Below are the code and all the weights of a small trained network. Each question names an input and a target symbol and asks about switching units off, where a switched-off unit gives its printed mean instead of its output.

import numpy as np


def w(rows, s, z=0):
    codes = np.array(rows[::2]) - 128.0
    scale = np.full(codes.shape[1], s)
    scale[-1] = z or s
    return codes * scale


def f(y):
    return np.maximum(y, 0)


def softmax(a):
    e = np.exp(a - a.max(-1, keepdims=True))
    return e / e.sum(-1, keepdims=True)


def log_softmax(a):
    a = a - a.max(-1, keepdims=True)
    return a - np.log(np.exp(a).sum(-1, keepdims=True))


def net(x, mask):
    ids = ['βγεζηθλμξπσψω'.index(c) for c in x.split()]
    T = len(ids)
    res = E[ids] + P[:T]
    u = 0
    for l in range(2):
        r = res
        for j in range(3):
            rows = slice(3 * j, 3 * j + 3)
            q, k, v = (r @ M[l][rows].T for M in (Q, K, V))
            z = softmax(np.where(np.tri(T) > 0, q @ k.T / 3**0.5, -1e9)) @ v
            o = O[l][rows]
            res = res + np.where(mask[u + j], z, o[:, -1]) @ o[:, :-1]
        u += 3
        y = f(res @ A[l][:, :-1].T + A[l][:, -1])
        res = res + np.where(mask[u : u + 8], y, B[l][:, -1]) @ B[l][:, :-1]
        u += 8
    return log_softmax(res[-1] @ U[:, :-1].T + U[:, -1])


Q, K, V, O, A, B = {}, {}, {}, {}, {}, {}
E = w([
[135,45,112,74,245,98],'β',
[189,167,93,217,171,60],'γ',
[74,115,108,189,120,143],'ε',
[41,121,87,114,158,149],'ζ',
[72,135,153,137,147,207],'η',
[145,85,112,205,162,103],'θ',
[125,72,93,189,91,102],'λ',
[121,139,88,171,255,143],'μ',
[126,80,111,158,202,146],'ξ',
[228,161,167,168,111,148],'π',
[66,121,79,128,104,100],'σ',
[126,173,65,132,131,185],'ψ',
[166,106,117,94,124,114],'ω',
],0.019)
P = w([
[86,90,39,47,2,118],'0',
[136,150,89,144,156,191],'1',
[133,146,140,77,130,180],'2',
[130,158,105,123,158,157],'3',
[129,156,92,129,149,170],'4',
[122,156,78,134,147,177],'5',
[124,126,121,99,131,167],'6',
],0.008)
Q[0] = w([
[141,165,236,110,100,136],'L0H1',
[127,73,167,122,168,236],'L0H1',
[85,77,89,129,109,139],'L0H1',
[124,162,113,211,153,167],'L0H2',
[184,145,178,125,134,98],'L0H2',
[95,157,179,98,89,1],'L0H2',
[120,156,114,176,173,130],'L0H3',
[160,151,49,128,190,156],'L0H3',
[48,136,157,185,41,192],'L0H3',
],0.0089)
K[0] = w([
[214,189,128,169,242,193],'L0H1',
[107,76,143,80,115,160],'L0H1',
[1,74,79,109,178,186],'L0H1',
[95,57,122,162,99,87],'L0H2',
[184,89,153,154,73,141],'L0H2',
[141,126,202,176,206,144],'L0H2',
[146,130,113,95,89,117],'L0H3',
[136,105,62,83,54,148],'L0H3',
[160,120,150,157,142,179],'L0H3',
],0.0074)
V[0] = w([
[122,192,112,93,103,176],'L0H1',
[94,169,132,119,178,100],'L0H1',
[121,142,97,148,147,89],'L0H1',
[147,172,87,248,92,133],'L0H2',
[110,102,116,151,123,160],'L0H2',
[89,149,157,118,103,170],'L0H2',
[82,105,61,118,209,174],'L0H3',
[102,169,97,169,159,66],'L0H3',
[113,134,130,36,115,153],'L0H3',
],0.011)
O[0] = w([
[89,170,162,145,55,182,136],'L0H1',
[65,148,54,82,144,188,108],'L0H1',
[92,207,100,122,126,90,177],'L0H1',
[32,207,178,123,108,52,218],'L0H2',
[115,94,136,161,149,80,176],'L0H2',
[38,93,126,158,68,156,89],'L0H2',
[120,185,65,185,222,113,255],'L0H3',
[109,246,81,92,169,110,163],'L0H3',
[135,72,130,125,100,255,122],'L0H3',
],0.0064,0.006)
A[0] = w([
[85,121,121,160,56,76,123],'L0N1',
[140,138,87,105,75,111,161],'L0N2',
[151,87,155,131,107,134,100],'L0N3',
[89,146,254,126,181,159,179],'L0N4',
[145,166,111,77,139,189,97],'L0N5',
[136,147,140,137,169,133,2],'L0N6',
[82,163,145,181,125,137,42],'L0N7',
[163,59,87,167,117,101,65],'L0N8',
],0.0098,0.0038)
B[0] = w([
[173,150,212,148,224,61,219],'L0N1',
[165,251,172,75,127,121,187],'L0N2',
[190,107,130,88,63,163,150],'L0N3',
[135,225,68,254,225,136,212],'L0N4',
[156,227,65,136,162,169,203],'L0N5',
[244,102,41,62,9,242,196],'L0N6',
[150,223,242,99,153,84,254],'L0N7',
[106,65,199,131,175,127,188],'L0N8',
],0.0053,0.0039)
Q[1] = w([
[160,125,156,10,136,158],'L1H1',
[142,43,137,124,154,178],'L1H1',
[45,75,254,63,69,116],'L1H1',
[95,102,110,175,62,70],'L1H2',
[138,115,129,180,161,179],'L1H2',
[177,146,125,192,216,152],'L1H2',
[162,208,138,190,227,138],'L1H3',
[164,95,102,188,179,64],'L1H3',
[107,115,53,114,96,109],'L1H3',
],0.0075)
K[1] = w([
[110,124,122,172,168,153],'L1H1',
[120,128,112,136,93,156],'L1H1',
[155,172,181,188,95,152],'L1H1',
[101,110,147,145,147,236],'L1H2',
[115,106,162,105,125,99],'L1H2',
[153,101,127,85,132,146],'L1H2',
[88,136,119,145,3,139],'L1H3',
[142,169,134,123,105,53],'L1H3',
[164,101,114,99,84,82],'L1H3',
],0.011)
V[1] = w([
[70,5,178,165,177,122],'L1H1',
[114,162,166,132,25,153],'L1H1',
[85,133,63,156,113,140],'L1H1',
[82,29,189,179,79,180],'L1H2',
[188,90,104,131,254,144],'L1H2',
[158,123,99,97,119,196],'L1H2',
[186,85,61,97,79,143],'L1H3',
[70,135,201,161,104,208],'L1H3',
[134,176,191,80,132,83],'L1H3',
],0.0081)
O[1] = w([
[70,81,54,166,148,77,70],'L1H1',
[154,254,145,118,184,155,60],'L1H1',
[157,163,113,112,81,237,136],'L1H1',
[98,185,129,135,151,37,9],'L1H2',
[80,115,96,77,97,87,173],'L1H2',
[146,161,137,30,121,89,101],'L1H2',
[132,175,121,80,187,157,80],'L1H3',
[48,224,201,103,101,143,94],'L1H3',
[132,91,188,190,128,135,167],'L1H3',
],0.0062,0.016)
A[1] = w([
[164,137,162,72,145,132,48],'L1N1',
[172,128,163,59,166,121,106],'L1N2',
[147,186,76,223,158,122,165],'L1N3',
[202,40,182,172,149,140,139],'L1N4',
[196,119,107,175,122,119,3],'L1N5',
[114,35,215,89,99,185,182],'L1N6',
[163,178,106,101,128,142,121],'L1N7',
[104,2,101,153,116,79,13],'L1N8',
],0.0068,0.0034)
B[1] = w([
[197,93,133,222,92,122,139],'L1N1',
[89,106,131,185,38,86,145],'L1N2',
[164,160,197,27,222,100,221],'L1N3',
[141,216,125,210,112,8,252],'L1N4',
[184,118,13,56,162,104,180],'L1N5',
[40,153,43,94,6,4,185],'L1N6',
[198,143,47,57,161,173,164],'L1N7',
[18,179,167,174,119,247,229],'L1N8',
],0.0047,0.011)
U = w([
[192,63,70,54,33,140,183],'β',
[212,104,137,218,68,191,63],'γ',
[214,131,69,32,206,24,165],'ε',
[144,164,65,85,129,195,110],'ζ',
[78,150,223,128,147,104,90],'η',
[44,100,79,71,134,192,3],'θ',
[112,102,159,182,165,121,96],'λ',
[151,12,133,183,211,194,125],'μ',
[79,79,53,132,140,122,182],'ξ',
[85,157,175,126,154,216,143],'π',
[98,89,157,169,153,63,101],'σ',
[52,190,126,71,98,88,189],'ψ',
[207,50,121,132,255,219,132],'ω',
],0.0067,0.0043)

Each question gives the input, a string of symbols that net reads in full, and the target symbol t.
The units are the heads (3 rows each of Q, K, V and O) and the neurons (one row each of A and B). Each row of codes is followed by its name. A weight is (code - 128) times the scale printed after its matrix; where a second scale follows, it is the last column's (O, A, B and U).
mask holds one flag per unit, layer by layer, with each layer's heads first. A switched-off unit (its flag False) gives its mean, the last column of its rows in O or B, instead of its output. The means were averaged over made-up inputs and are rounded, as every weight is.
A unit's drop is (log p(t) with every unit on - log p(t) with that unit switched off) / (log p(t) with every unit on - log p(t) with every unit switched off).
The circuit of an input: a set's keep is (log p(t) with only the set's units on - log p(t) with every unit switched off) / (log p(t) with every unit on - log p(t) with every unit switched off). Starting from the 12 units with the biggest drops (on a tie, the unit counted first), units are removed one at a time, each time the one whose removal leaves the highest keep (on an exact tie, the one counted first), for as long as the keep stays at least 0.8.
circuit, biggest first: the units of the circuit, biggest drop first
most important unit: the unit with the biggest drop
top k neurons: the k neurons with the biggest drops, biggest first
k most important neurons of layer l: the k neurons of layer l with the biggest drops, biggest first
which heads matter: for each layer, one digit per head in row order, 1 if its drop is at least 0.15 and else 0, layers parted by /
input η η ω, target ψ: most important unit	L1H3
input π γ ψ π, target η: circuit, biggest first	[L0H3, L1H3, L0H2, L1H1]
input γ γ μ ψ ζ ζ ω, target β: circuit, biggest first	[L1N6, L1H1, L0H1, L1H2]
input β γ ψ σ, target θ: 2 most important neurons of layer 1	[L1N8, L1N4]
input γ γ ξ ψ, target γ: which heads matter	011 / 111
input ξ β ξ π η, target ξ: which heads matter	000 / 100
input γ π ω ω η, target γ: circuit, biggest first	[L1H2, L0H2, L0H3, L1N4]
input ξ η ζ ζ β ζ ψ, target ξ: circuit, biggest first	[L1H1, L0H3]
input γ β γ β μ η λ, target ξ: top 2 neurons	[L1N6, L1N8]
input γ ψ γ ε, target η: circuit, biggest first	[L0H2, L1H1, L0N7]
input ω ε ω ε γ π θ, target ε: 2 most important neurons of layer 0	[L0N3, L0N1]
input ξ γ γ ζ θ ζ, target θ: circuit, biggest first	[L0H1, L1H2, L1N4]
input ω π μ β η θ, target ε: circuit, biggest first	[L1H2, L1H3, L0H2]
input μ μ ψ, target β: circuit, biggest first	[L1H2, L1H1, L0H3, L1N8]
input η ω ψ, target ψ: most important unit	L1H2
input μ γ μ γ ω β σ, target β: circuit, biggest first	[L1H2, L0H2, L1H1]
input μ γ γ ζ ξ, target β: top 2 neurons	[L1N6, L0N6]
input μ μ π ψ, target β: which heads matter	001 / 110
input ω μ ω ε η μ, target ε: circuit, biggest first	[L1H2, L1N8, L0H2]
input ξ β ζ θ, target ξ: which heads matter	000 / 110
input μ γ θ, target β: which heads matter	101 / 110
input η γ ψ η γ, target ψ: circuit, biggest first	[L1H3, L0H2]
input ξ ζ ψ, target ξ: top 2 neurons	[L0N8, L0N6]
input η ω μ η, target ψ: circuit, biggest first	[L1H2, L1H3, L0H3]
input η γ σ, target ψ: circuit, biggest first	[L1H3, L0H3, L0H2]
input ξ ξ ω ω ξ γ ω, target ξ: most important unit	L1H1
input γ μ ε β, target ξ: most important unit	L1N6
input β ζ ω ψ ε, target ξ: which heads matter	000 / 100
